In the rows, zero is written as 128.
Each row of numbers stands for one thing and depends on some of the facts below. Use the named rows to name the rest.

There are 4 kinds of fact about the things: λ, Π, ω, Ξ.
kletrim (λ lefal) (ω a)
bonos (Π klebus,kletrim) (ω b)
klesko (ω b) (Ξ stadrik)
klebus (λ trabrel) (ω a)
dugin (ω a) (Ξ nafar)
bimal (ω c)
pemuk (ω c) (Ξ buvam)
skitris (ω a) (Ξ seplok)
dresok (Π depu,likler,ziribrak) (ω c)
diplu (ω c)
ruskin (ω a)
sofeber (ω a)
droklor (ω c) (Ξ tropastu)
trolos (ω a)
bravutru (λ kleriram) (ω a) (Ξ brizek)
felas (ω a) (Ξ klafas)
depu (ω a) (Ξ dronuvok)
klasur (ω a) (Ξ tritrezur)
putras (ω a)
zoflan (λ dregrun) (Π plakos,trolos,ruskin) (ω c)
stadrik (ω c) (Ξ zotefor)
femom (Π zemu,nolo) (ω a)
zelagri (Π bagre,ruskin,kalum,truzuk,tabras) (ω a) (Ξ zupa)
mufam (ω a) (Ξ depu)
dogre (ω b)
klafas (ω b)
klogro (ω a)
liskal (ω a)
zodato (λ stadrik) (ω c)
suler (Π fipe,feskar) (ω a)
gabron (ω c) (Ξ trabrel)
plakos (λ rudrim) (ω b)
tabras (ω a) (Ξ plizek)
pigrar (Π liskal,foropel,grudrim) (ω a) (Ξ dabram)
nupen (Π klesti,bimal,gabron,stafa) (ω b)
pezar (λ pitrar) (Π fefur,putras) (ω b) (Ξ grudam)
feskar (ω a)
stutral (λ zotefor) (Π felas,fefur,skitris,rame) (ω c)
drude (ω a)
zotefor (λ brarum) (ω a) (Ξ zakluk)
pitrar (λ stutral) (ω a) (Ξ flifonos)
radrutrel (λ fefur) (ω b)
kleriram (λ plodar) (Π brudrak,drude,droflal) (ω b)
griston (Π velek,stazam,loski) (ω c) (Ξ brigre)
tegom (ω b)
plaklur (ω a)
sutok (λ sistema) (Π flogu) (ω c)
likler (λ nesozom) (ω a)
fanu (ω a) (Ξ griston)
vuter (λ griston) (ω a) (Ξ diplu)
rizir (Π gedrek,fipe) (ω a) (Ξ klogro)
badu (ω a)
plizek (Π plakos) (ω b) (Ξ gabron)
grutrustik (ω a)
rame (λ mitro) (ω c) (Ξ zelagri)
bigran (ω a) (Ξ viki)
nesozom (λ tegom) (Π dugin,lakam,kugusas,trolos,gabron,zakluk,plaklur,klasur) (ω a)
plodar (λ brizek) (ω c)
vobropal (λ lubil) (ω c)
skatrol (ω c)
sigri (Π stadrik,skatrol,stistik) (ω c) (Ξ fedrem)
zakluk (λ fipe) (ω a) (Ξ stistik)
trabrel (ω a) (Ξ zapu)
grudrim (ω a)
doda (λ foplas) (ω b)
dremi (λ doda) (ω a) (Ξ nubil)
fefur (λ flogu) (ω b)
dabram (λ vora) (Π grudam,flifonos,godrum,kalum) (ω a) (Ξ nupen)
flifonos (ω a) (Ξ bagu)
stafa (ω b)
zapu (Π plakos,fedrem) (ω a)
tritrezur (ω a)
bagre (ω c) (Ξ dregrun)
taver (λ ruskin) (ω b)
nafar (ω a)
zoskofi (Π dubelom,trolos,klasur) (ω c)
brarum (λ rame) (Π bagre,skatrol,niflar,grutrustik,stafa) (ω a)
klesti (ω c)
seplok (λ fuvem) (Π roge,grudam) (ω a)
buvam (ω a) (Ξ droklor)
dregrun (ω a)
dronuvok (ω a) (Ξ pigrar)
lubil (Π kefim,ziribrak) (ω c) (Ξ faflor)
dubelom (ω a) (Ξ ziribrak)
truste (Π dronuvok,rame) (ω b)
vuti (Π foropel,fedrem,grudam,doda,tabras) (ω a)
fipe (ω a) (Ξ rizir)
kalum (ω c)
stistik (ω a) (Ξ sutok)
gesko (ω a) (Ξ fanu)
brudrak (λ seplok) (ω b)
merudo (λ badu) (ω b) (Ξ klesko)
bagu (ω b) (Ξ sigri)
lakam (ω a)
vora (Π buda,mitro) (ω a)
mitro (λ dabram) (ω a)
kugusas (ω a)
skigir (Π flape) (ω a) (Ξ merudo)
lefal (λ dranir) (ω a)
flogu (λ guzam) (ω a)
flazek (Π faflor,loski) (ω b) (Ξ kleriram)
tropastu (Π brigre,dranir,tegom,dregrun,drelum) (ω b)
bretom (Π likler,rame,godrum,stafa,stistik) (ω a)
droflal (ω c) (Ξ lubil)
stazam (ω b) (Ξ grise)
gedrek (ω a) (Ξ flape)
dranir (λ vobropal) (ω b)
ziribrak (λ gadek) (ω a)
vadenom (λ ziribrak) (Π mitro,kalum) (ω a)
fedrem (ω a)
roge (λ notir) (ω c)
foplas (λ klebus) (Π foropel,stistik,truzuk) (ω a)
godrum (ω a) (Ξ flazek)
maflen (ω c) (Ξ tegom)
truzuk (ω b)
fuvem (λ niflar) (ω b)
nubil (ω c)
guzam (λ diplu) (ω c)
nolo (λ bagu) (ω a)
kefim (ω b) (Ξ dugin)
rufom (Π dogre,pemuk) (ω a)
viki (ω a)
notir (λ bravutru) (Π felas,bigran,viki,klogro) (ω a)
brizek (λ lakam) (Π gedrek,sofeber,dranir) (ω b)
flolus (λ dresok) (ω c)
buda (ω a)
zemu (λ tabras) (ω a)
gadek (Π lodrifos,feskar,trabrel,flolus) (ω b)
reskol (Π vuter,grudam,klogro) (ω a)
flape (λ plakos) (ω b) (Ξ bravutru)
foropel (ω b)
sistema (ω a)
grise (Π nolo,tegom) (ω a) (Ξ truzuk)
rudrim (λ taver) (ω c)
grudam (ω a) (Ξ mufam)
zupa (ω a) (Ξ zoflan)
drelum (ω a)
faflor (ω b) (Ξ kugusas)
brigre (ω c) (Ξ dremi)
lodrifos (ω c)
loski (ω b)
niflar (λ vuti) (ω a)
velek (ω a) (Ξ drude)

Some rows with their names:
bretom: [130  81 107 136 154 165 118 183 183 120 149 114 148 161 125 115  71 121
 150 142 134 105 131 128 141 143 118 143 119 137]
plodar: [134 112 147 120 129 123 143 136 110 128 116 138 139 154 120 133 121 140
 139  94 113 142 115 143 141 152 161 154  85 157]
vadenom: [116  78 118 132 163 150 125 168 118 120 124 124 143 152 124 111 100  98
 131 145 140 107 130 137 136 141 126 159 136 138]
zakluk: [110 116  77 124 133 100 112  82 165 110 145 103 122 152 141 102 144  77
 178 126 141 127  81 136  96 147 124 197 127 181]
vobropal: [148 112 151 118 124 129 133 130 112 129 118 139 133 153 120 133 124 140
 143  98 103 130 118 141 141 150 150 160 100 167]
lubil: [154  84 121 126  99 171 128 128 136 131 147 125 141 172 130 128  92 172
 139 107  94 121 120 140 145 132 133 139 121 143]
pezar: [157 124 121 112 126 173 124 207 126 120  91 125 130 156 129 158  82 132
  15 121 166  79 145 109 175 146 145 182 241 122]
fefur: [151 147 121 124 121  98 117 145  92 119 134 113 130 138 163 126 124 133
 130 117 138 112 123 129 135 107 119 130 170 129]
flogu: [119 142 135 127 149 111 154 115 145 126 119 129 131 141 137 122 109 129
 125 101 128 110 129 142 130 129 147 141 136 162]
feskar: [128 165 157 118 128 114 157  84 106 139 104 131 132 140 138 130 142 137
 139  99 119  99 140 148 124 132 155 155 147 179]
roge: [124  87 112 113 159  95 131 153  76 109 141 118 144 142 117 137 139 132
 148 121 110 123  92 123 146 151 143 163 103 149]
notir: [149  86 114 124 122 192 131 145 139 127 166 102 147 168 117 124  93 133
 120 128 116  90 131 132 124 131 110 151 169 133]
sofeber: [120 170 166 122 128 111 165 107 117 134  87 139 132 142 134 124 126 129
 130  93 126 111 143 155 130 146 157 146 123 187]
foplas: [136  87 109 125 141 159 138 178 167 113 160 100 155 162 115 119  80 133
 123 129 127 112 119 128 138 145 113 152 115 138]
doda: [145 145 108 126 126  83 112 176  99 115 126 102 137 151 154 122 112 133
 135 131 137 110 122 114 143 117 114 152 133 128]
fedrem: [151 112 124 124 153  93 124 129 111 116 134 100 145 122 139 130 109 142
 190 122 118 100 112 121 126 128 110 148 119 170]
ruskin: [112 118 101 136 136 110 144 119 166 104 149 109 141 141 161 124 114 173
 172 124 139 116 125 134 144 102 125 108 114 149]
tabras: [123 105  79 126 130 126 121 103 227  98 153 110 133 151 149 137 171 128
 222 110 163  99 131 144 153 113 140 107 116 116]
zoskofi: [143  70 127 125 145 154 116 171 137 124 137 135 140 165 118 121 105 135
 156 117 113 126 111 135 147 155 142 150  91 148]
griston: [158  95 152 133 120 167 141 140 155 143 134 153 130 167 127 117  80 154
 135  90  89 133 126 156 141 143 151 128 118 147]
tropastu: [185 172 147 126  75 166 150 152  60 144 150 127 155 173 104 124  84 101
  87 100 116 136 142 154 117 125 156 177 155 172]

Which thing is each row?
No name comes twice in this set of rows, the named rows included.
[138  61 105 121 127 168 124 161 117 118 174 121 145 168 113 129 104 145
 136 120 101 127 103 130 141 148 132 152 113 140] -> sigri
[125 187 139 122 105 100 144 148 111 127 100 134 126 164 151 121 129 121
  95 102 147 123 145 142 148 133 154 141 127 127] -> stazam
[142 203 150 121  97  93 149 105  60 140 101 134 129 152 148 129 138 125
 104  89 128 120 148 150 128 121 165 149 149 158] -> dranir
[104 146 160 117 139  95 140  83  85 138  71 138 127 134 135 129 140  96
 143 113 142 110 155 148 125 139 153 164 139 172] -> nolo
[152  91 107 131 111 190 132 155 193 122 174  99 151 175 122 121  75 152
 152 129 122  93 126 127 137 134 104 133 134 141] -> vuti
[121 137  89 125 127  93 109  93 190 107 143  87 122 142 160 102 132 122
 169 121 129 126  64 111 106 144 111 197 101 189] -> stistik
[131 108 160 119 156 117 149 144  41 129 129 146 124 150 121 126 104 131
  88 101  86 126 103 135 134 148 155 167 129 155] -> zodato
[171 176 136 124 103 115 143 146  69 131 134 119 147 157 132 126 107 120
 133 105 128 124 127 139 127 116 151 164 137 163] -> klafas
[132 108 115 130 142  79 124 141 157 115 168 112 122 163 157  85 124 156
 175  91  62 135  72 132 118 146  99 131  44 128] -> stadrik
[134 139 133 120 142 149 167 160 163 118  88 141 150 136 122 163  76 155
  79  98 157 105 144 131 170 142 183 147 161 199] -> mufam
[140  85 125 134 151 185 145 193 154 127 165 116 141 163 123 107  54 140
  84 120 102 103 119 139 134 139 108 147 160 142] -> nesozom

Now the same things, written a new way:
Some things and their rows:
kleriram: [132 119 157 125 132 118  95 146 119 123 133 138 139 114 154 141 150  98
 111 138 117 115 144 112 112  94 121 134 129 146 113 114 100 146 122 135
 153 105]
zoskofi: [136 110 154 126 130  80 104 145 107 138 125 129 133  95 158 108 134 110
 127 122 141 114 161 124  97 124 101 145 146 138 121 139 100 147 117 144
 171 112]
skigir: [122 131 135 119 128 113 109 154 128 140 123 106 124 110 133 140 121  97
 120 125 117 114 134 140 133 115 137 163 126 134 106 158  98 145 121 138
 121 121]
foplas: [127 117 106 134 102 128  92 153 112 138 143 130 129 100 129 130 133  98
 115 133 114 132 156 148  96  96 149 142 119 141 108 112  95 141 117 137
 135 113]
rizir: [118 134 148 114 148 120 117 156 131 157 119 105 126 100 134 163 122 101
 109 128 119 106 141 125 151  93 129 176 136 137 121 175  88 151 105 133
 129 125]
gadek: [131 115 162 113 141 124  99 144 114 124 139 126 132 103 147 144 142 104
 104 129 112 105 142 101 108  89 125 137 134 147 128 138  97 140 111 136
 156 104]
plizek: [138 137 190 115 140   5  97 145 116 105  87 100 126 128 183 105 143  55
 148 127 137  88 138 122  92 125 118 155 150 137  88 184 104 144 154 166
 149  96]
femom: [122 123 131 124 128 125 102 147 124 141 135 126 127  92 135 151 136 119
 108 126 123 117 165 127 114  96 138 158 134 143 129 134  89 146 107 141
 143 121]
tegom: [146 123 161 111 149 125 105 131 127 111 134 131 132 125 146 149 143 133
 108 121 116 108 132  97 123 124 122 109 131 144 146 121 120 124 119 130
 141 107]
tabras: [146 138 126 111 124 105 113 140 129 124 121 106 123 132 128 135 121 118
 128 118 112 122 120 142 133 149 143 112 124 128 121 137 128 115 137 126
 100 115]
klesti: [152 113 137 124 132 114 115 130 119 130 130 140 135 120 143 123 129 144
 120 118 137 123 138 118 126 156 101 111 129 135 144 110 127 127 116 124
 150 118]
zupa: [144 142 132 114 136 105 119 136 138 130 112 113 125 134 131 150 122 127
 123 120 122 117 125 133 153 151 133 127 123 132 129 139 125 122 127 127
 103 122]
bigran: [141 141 131 118 134 110 117 137 139 129 117 113 125 134 128 149 123 126
 123 121 123 118 126 136 151 150 134 127 123 133 129 136 125 123 126 128
 107 122]
flifonos: [150 138 121 118 127 103 117 137 133 128 113 115 126 138 126 145 118 116
 123 124 121 120 119 138 149 150 139 122 116 132 120 132 127 119 132 123
  98 120]
zotefor: [109 126 128 107 124 130 105 117 149 101 132 102 109 148 117 127  91 135
 126 103 125 110 102 142 139 182 143 167 102 125 115 182 126 131 115 148
 100 122]
stadrik: [129 118 148 104 129 140 116 145 131 122 134 116 129 130 142 100 113 134
 125  99 118 116  91 135 138 181  96 139 126 121 110 155 130 136 137 124
 124 123]
gabron: [155 122 146 115 146  91 129 136 121 140 109 118 133 132 144 128 112 117
 124 120 133 112 113 115 156 154  94 121 129 126 127 143 129 126 124 114
 126 120]
skatrol: [148 112 134 124 132 118 114 131 118 131 135 141 136 119 141 125 127 140
 116 119 135 123 139 118 125 151 102 113 128 135 140 109 125 130 115 125
 148 116]
klebus: [139 133 127 122 128 123 104 131 137 121 131 131 127 117 134 146 139 147
 115 120 126 125 153 131 123 141 137 118 131 139 145 110 120 124 123 131
 124 119]
stistik: [123 135 125 114 125 141 111 144 143 125 129 115 125 131 125 139 120 124
 119 114 115 118 113 144 147 154 133 148 116 130 113 143 119 134 127 131
 104 125]
dubelom: [140 142 138 116 137 100 116 136 141 129 112 111 125 133 132 147 126 125
 126 119 124 116 128 132 147 153 133 128 128 133 132 140 124 125 127 132
 107 121]

Rows to name:
No name comes twice in this set of rows, the named rows included.
[135 133 154 117 141 117 108 134 143 107 115 126 132 163 142 138 130 105
 121 123 125 106  96 120 155 166 110 143 108 139 109 138 127 139 132 135
 123 114] -> merudo
[121 132 143 115 140 116 115 156 129 153 119 104 126 104 132 157 123  98
 114 129 118 110 141 130 146  99 133 168 132 136 115 168  93 147 111 133
 125 123] -> grise
[124 141 123 135 107  95 108 173 117 160 130  84 123 126 118 141 132  79
 144 143 109 139 127 158 130 137 151 128 124 133 103 140 107 134 102 155
 135 100] -> pigrar
[152 112 144 115 133 118 114 134 115 128 137 131 133 108 147 116 129 145
 119 112 127 126 137 118 116 148 105  96 140 131 144 115 129 118 124 120
 144 112] -> diplu
[145 136  92 137  87  96 104 156 116 134 131 100 124 154 111 120 122  88
 147 137 107 147 107 169 127 168 159  94 103 129  98 105 133 111 129 139
 105  98] -> grudam
[137 133 124 130 130 120 106 129 139 123 125 140 129 125 131 154 139 144
 114 124 135 123 155 131 137 146 132 133 123 143 144 105 117 134 115 137
 126 121] -> zemu
[108 120 108 147 128 133 100 161 122 122 150 139 136  88 150 125 132  90
 106 133 120 127 175 145 124  98 132 135 137 135  93 108 102 130 110 141
 135 109] -> notir
[129 115  94 142  94 117  88 149 113 134 139 137 129 111 126 126 133  90
 119 137 123 134 156 154  95 108 148 146 109 144  98  98  95 144 117 142
 136 112] -> vadenom
[127 112 149 123 138 132  98 144 113 130 138 135 133 111 141 151 139  96
 100 137 116 107 140 103 116  86 124 150 122 150 119 128  94 148 102 136
 158 107] -> truste
[129 116 158 120 144 120 101 141 117 126 133 135 135 110 147 153 142 101
 104 134 120 103 144 100 115  91 120 151 126 149 126 134  95 147 106 138
 159 107] -> tropastu

The same things again, as new rows of numbers:
Named rows:
pigrar: [117 145 166  79 140 148 140 127  76 144 118 135 171  42 188 125 145 135
 126 124 133 126 136 153 107 153]
radrutrel: [165 127 131 132 115 127 125 133 136 124 132 126 120 116 121 131 142 127
 131 137 107 132 132 119 104 128]
gesko: [127 141 137 151 143 118 139 122 138 126 134 129 140 137 117  96 123 138
 113 147 135 149 137 125 131 126]
stafa: [150 129 115 131 108 127 128 155 129 118 122 137 102 105 130 136 110 116
 160 118 145 131 118 118 131 136]
felas: [113 140 132 145 131 117 123 148 136 130 132 143 160 149 108 105 113 132
 134 122 161 149 124 124 133 160]
grudam: [149 141 118 176 137 116 129 133  59 124 126 148 167  81 154 168 133 123
 114 133 218 184 103 134 126 184]
bagre: [114 137 125 149 112 121 133 149 120 107 122 139 122 113  96 119 113 124
 141 121 168 110 115 133 146 116]
zelagri: [107 145 145 100 117 154 144 126  92 151 124 126 121 126 132 152 102 129
 131 138 137 116 144 135 122 114]
rizir: [131 128 136 128 148 128 130 102 134 136 137 116 140 143 136 117 147 137
 103 145 100 139 145 127 116 124]
stistik: [ 98 118  85 152 103 130 116 134 153 145 132 132  84 222  79 171  75 112
 141 106 153 133 115 109 155 129]
likler: [119 132 124 135 119 124 125 140 137 139 123 141 132 132 122 129 111 126
 134  99 151 142 119 129 140 150]
dresok: [104 134 144 100 114 143 125 132  89 124 125 123 145 133 108 147 127 129
 130 146 131  83 133 135 109 115]
depu: [141 137 135 141 147 125 132 127  80 127 124 142 173  67 173 140 149 129
 115 124 176 162 114 141 119 172]
kugusas: [126 112 109 127 132 135 143 115 142 135 121 130  77 101 165 148 116 114
 129 102 126 135 120 136 165 111]
brudrak: [166 123 125 143 118 120 122 135 146 120 131 127 120 116 124 125 144 126
 133 130 110 139 127 115 108 132]
vora: [ 99 144 132 125 159 149 120 112 105 140 121 130 128 145 144 137 109 131
 138 166 123 133 147 144 119 124]
velek: [128 132 129 159 146 110 133 127 149 125 137 130 138 134 121  93 126 135
 117 138 132 154 131 125 135 130]
vuter: [122 144 134 146 125 121 129 141 132 135 129 142 145 138 105 111 109 133
 131 121 161 145 127 125 131 152]
gabron: [126 121 114 144 114 125 138 134 132 107 117 133  91  98 126 135 123 117
 137 109 146 107 114 138 160  97]
drelum: [138 121 124 148 150 111 124 114 157 126 135 126 142 137 140 104 149 134
 110 125 109 152 125 125 137 138]
zodato: [132 125 132 133 113 125 121 121 127 117 124 125 132 122 106 130 145 132
 115 127 119 104 122 135 124 113]

Which thing is each row?
No name comes twice in this set of rows, the named rows included.
[121 117 121 137 153 113 128 117 150 125 138 126 143 144 147 106 144 129
 115 129 118 147 124 124 138 143] -> trabrel
[146 128 119 124 111 125 123 157 125 120 123 137 116 113 122 139 116 118
 159 120 146 132 119 118 126 147] -> foropel
[152 105 142 111 128 129 122 117 113 135 143 111 116 125 139 150 164 132
 121 153  67 118 133 121  85 118] -> brizek
[111 144 132 144 124 122 134 151 126 130 129 144 136 136 112 113  99 129
 140 119 169 145 122 126 143 149] -> godrum
[145 131 126 117 106 133 127 153 119 125 124 135 113 112 124 143 118 119
 154 126 140 125 124 117 120 137] -> doda
[149 119 137  89 121 144 125 120 112 135 134 114 118 122 139 158 151 125
 126 140  88 109 139 118  90 124] -> kleriram
[119 104  99 130  92 141 104 101 141 138 129 109  87 224  71 194 123 117
 110 124 100  82 125 121 120  90] -> sutok
[114 117 114 114 121 135 125 133 132 141 120 137 110 121 152 153 116 117
 139  91 139 130 113 132 152 144] -> fedrem
[135 127 131 130 131 129 127 114 142 139 129 128 125 131 131 123 135 132
 113 120 116 143 131 129 127 129] -> dremi
[115 118 116 116 124 128 118 130 137 141 127 136 134 132 145 141 128 123
 132  96 135 132 116 130 143 156] -> ziribrak
[110 135 127 126 126 129 127 143 124 139 125 139 136 134 128 130 108 126
 138 113 156 135 123 129 138 148] -> flifonos

